Each row has a name. Each question is about the rows just above it.

-.18 -.31  .17  .19  .13  .17 -.02  .28  .12 : pezuv
-.22  .27  .13 -.40  .27  .20  .89  .20  .21 : rit
.24 .21 .18 .21 .16 .02 .02 .02 .03 : fonu
Count of .21 in rit: -> 1
How many times does pezuv hold .17? -> 2
Count of .02 in fonu: -> 3
Times .20 occurs in rit: -> 2

-.60 -.54  .33 -.60 -.60 -.60 -> Vipun
-.43  .05  .37  .08 -.17  .01 -> Luno
-.61  .08  .87 -.27 -.22  .78 -> pep
 .41 -.47  .41 -.77 -.32  .06 -> buvek
-.33  .64  .71  .64  .64 -.03 -> Rez
-.44  .07  .77 -.72 -.01  .74 -> Lef
-.26 -.13  .45 -.02 -.25  .00 -> fef
-.25  .06  .28  .06 -.07  .06 -> zez
-.32  .01  .77 -.80 -.02  .75 -> noz
Count of -.03 in Rez: -> 1
Times -.02 occurs in noz: -> 1
Count of -.59 in Vipun: -> 0
Count of .41 in buvek: -> 2

 .32  .24  .91 -.65 : futu
 .04 -.07 -.19  .78 : fabom
-.51  .30 -.64 -.51 : pid
.91 .24 .91 .24 : Dap
 .03 -.22  .57  .64 : mubal
-.09 -.32  .48  .43 : guf
 .50 -.50 -.50 -.50 : lumuv
Count of -.51 in pid: -> 2
How many times does futu hold .91? -> 1
Count of .91 in Dap: -> 2
Count of -.50 in lumuv: -> 3

